Here is a tiny trained network, its code and every weight. The questions are about switching its units off for an input and a target symbol, where a switched-off unit gives its printed mean instead of its output.

import numpy as np


def w(rows, s, z=0):
    codes = np.array(rows[::2]) - 128.0
    scale = np.full(codes.shape[1], s)
    scale[-1] = z or s
    return codes * scale


def norm(h):
    return h / np.sqrt((h * h).mean(-1, keepdims=True) + 1e-5)


def f(y):
    return np.maximum(y, 0)


def softmax(a):
    e = np.exp(a - a.max(-1, keepdims=True))
    return e / e.sum(-1, keepdims=True)


def log_softmax(a):
    a = a - a.max(-1, keepdims=True)
    return a - np.log(np.exp(a).sum(-1, keepdims=True))


def net(x, mask):
    ids = ['ΞΠΣζημω'.index(c) for c in x.split()]
    T = len(ids)
    res = E[ids] + P[:T]
    r = norm(res)
    for j in range(2):
        rows = slice(4 * j, 4 * j + 4)
        q, k, v = (r @ M[0][rows].T for M in (Q, K, V))
        z = softmax(np.where(np.tri(T) > 0, q @ k.T / 4**0.5, -1e9)) @ v
        o = O[0][rows]
        res = res + np.where(mask[j], z, o[:, -1]) @ o[:, :-1]
    y = f(norm(res) @ A[0][:, :-1].T + A[0][:, -1])
    res = res + np.where(mask[2:10], y, B[0][:, -1]) @ B[0][:, :-1]
    return log_softmax(norm(res)[-1] @ U[:, :-1].T + U[:, -1])


Q, K, V, O, A, B = {}, {}, {}, {}, {}, {}
E = w([
[212,99,250,174,119],'Ξ',
[195,132,230,176,123],'Π',
[173,159,122,147,86],'Σ',
[164,162,138,142,67],'ζ',
[138,151,242,150,222],'η',
[90,137,129,45,86],'μ',
[126,104,64,108,173],'ω',
],0.0017)
P = w([
[235,71,120,1,168],'0',
[195,107,121,21,146],'1',
[159,114,102,48,130],'2',
[142,141,101,75,130],'3',
[122,138,103,107,125],'4',
[104,139,99,122,126],'5',
[94,142,88,157,111],'6',
[76,146,86,181,111],'7',
[45,147,92,204,104],'8',
[42,160,82,223,115],'9',
[44,194,75,228,113],'10',
],0.001)
Q[0] = w([
[123,87,184,152,202],'head 1',
[147,151,78,68,86],'head 1',
[103,176,101,204,72],'head 1',
[156,81,206,106,215],'head 1',
[217,254,74,252,12],'head 2',
[156,196,64,141,116],'head 2',
[83,61,205,105,149],'head 2',
[195,241,64,226,18],'head 2',
],0.0053)
K[0] = w([
[243,146,196,155,178],'head 1',
[44,95,33,63,106],'head 1',
[44,152,150,189,46],'head 1',
[247,97,190,115,222],'head 1',
[13,124,119,224,133],'head 2',
[4,130,73,183,171],'head 2',
[240,115,178,58,87],'head 2',
[16,125,114,222,146],'head 2',
],0.004)
V[0] = w([
[183,144,108,172,94],'head 1',
[178,151,109,117,206],'head 1',
[250,167,217,108,191],'head 1',
[169,122,193,130,235],'head 1',
[79,185,118,120,248],'head 2',
[139,61,42,127,120],'head 2',
[130,98,47,152,178],'head 2',
[170,98,126,145,59],'head 2',
],0.002)
O[0] = w([
[105,141,186,168,174,130],'head 1',
[68,130,77,206,145,232],'head 1',
[21,101,161,252,105,204],'head 1',
[77,149,71,208,57,119],'head 1',
[190,11,187,100,112,137],'head 2',
[24,99,99,124,69,255],'head 2',
[59,44,143,143,75,220],'head 2',
[59,187,115,145,159,129],'head 2',
],0.0018,0.00087)
A[0] = w([
[156,69,119,65,77,194],'neuron 1',
[144,188,217,125,123,144],'neuron 2',
[2,128,204,39,161,255],'neuron 3',
[108,119,29,133,252,230],'neuron 4',
[199,153,75,44,156,213],'neuron 5',
[189,124,88,161,90,75],'neuron 6',
[143,104,170,137,39,111],'neuron 7',
[115,66,117,134,32,9],'neuron 8',
],0.0026,0.00073)
B[0] = w([
[70,194,131,170,133,190],'neuron 1',
[168,62,65,105,161,162],'neuron 2',
[254,112,160,129,64,195],'neuron 3',
[96,54,94,116,119,250],'neuron 4',
[98,89,158,121,89,188],'neuron 5',
[101,105,197,122,135,156],'neuron 6',
[123,135,122,85,204,168],'neuron 7',
[117,154,142,81,187,165],'neuron 8',
],0.0033,0.0024)
U = w([
[222,59,208,166,209,157],'Ξ',
[100,186,127,249,91,142],'Π',
[200,178,66,144,162,107],'Σ',
[129,129,135,123,130,1],'ζ',
[34,201,181,41,224,139],'η',
[187,144,173,40,3,161],'μ',
[51,21,30,100,121,167],'ω',
],0.0061,0.0036)

Each question gives the input, a string of symbols that net reads in full, and the target symbol t.
The units are the heads (4 rows each of Q, K, V and O) and the neurons (one row each of A and B). Each row of codes is followed by its name. A weight is (code - 128) times the scale printed after its matrix; where a second scale follows, it is the last column's (O, A, B and U).
mask holds one flag per unit, heads first, then neurons. A switched-off unit (its flag False) gives its mean, the last column of its rows in O or B, instead of its output. The means were averaged over made-up inputs and are rounded, as every weight is.
A unit's drop is (log p(t) with every unit on - log p(t) with that unit switched off) / (log p(t) with every unit on - log p(t) with every unit switched off).
The circuit of an input: a set's keep is (log p(t) with only the set's units on - log p(t) with every unit switched off) / (log p(t) with every unit on - log p(t) with every unit switched off). Starting from all 10 units, units are removed one at a time, each time the one whose removal leaves the highest keep (on an exact tie, the one counted first), for as long as the keep stays at least 0.8.
units of the circuit, in order: the units of the circuit, biggest drop first
unit that matters most: the unit with the biggest drop
top k neurons: the k neurons with the biggest drops, biggest first
heads that matter: for each layer, one digit per head in row order, 1 if its drop is at least 0.15 and else 0, layers parted by /
drop when u is switched off: that unit's drop, to one decimal
input ω Σ ω Σ ζ ω ω η Σ μ ζ, target μ: heads that matter	10
input μ ω ω Σ ω ω ω ω ω μ η, target Ξ: units of the circuit, in order	(neuron 3; neuron 2)
input μ ω μ Σ μ Σ μ ζ, target μ: heads that matter	11
input ω ω ζ μ ω Σ Σ ω μ ω Π, target Ξ: units of the circuit, in order	(head 1; neuron 2)
input ω Σ Π η ω Σ ω Ξ μ Σ Σ, target μ: heads that matter	10
input Σ Σ Σ Σ, target Π: heads that matter	11
input ω Π η ζ, target Ξ: top 2 neurons	(neuron 2; neuron 6)
input Σ Σ η Σ, target Ξ: units of the circuit, in order	(head 2; head 1; neuron 6)
input Π Ξ η Σ ζ Ξ, target Π: heads that matter	11
input Σ ω η ω ζ μ Σ Σ, target μ: heads that matter	11
input η Σ ω ω ω ω ω μ, target μ: heads that matter	00
input ω Σ Σ Σ Σ, target Π: top 2 neurons	(neuron 4; neuron 3)
input μ ω Σ Σ ζ, target Σ: unit that matters most	head 2
input Σ Σ ζ ζ Σ Σ, target Σ: units of the circuit, in order	(head 2; head 1; neuron 2)
input η ω ω μ μ Π Σ ζ Σ, target Σ: top 2 neurons	(neuron 4; neuron 2)
input Σ Π Π ζ Π, target Π: top neuron	(neuron 3)
input Π ζ Π, target Π: drop when head 1 is switched off	1.2
input ζ η ω η η ω η Σ Σ, target Ξ: drop when head 1 is switched off	0.9
input ω ω Σ, target η: drop when neuron 8 is switched off	0.1
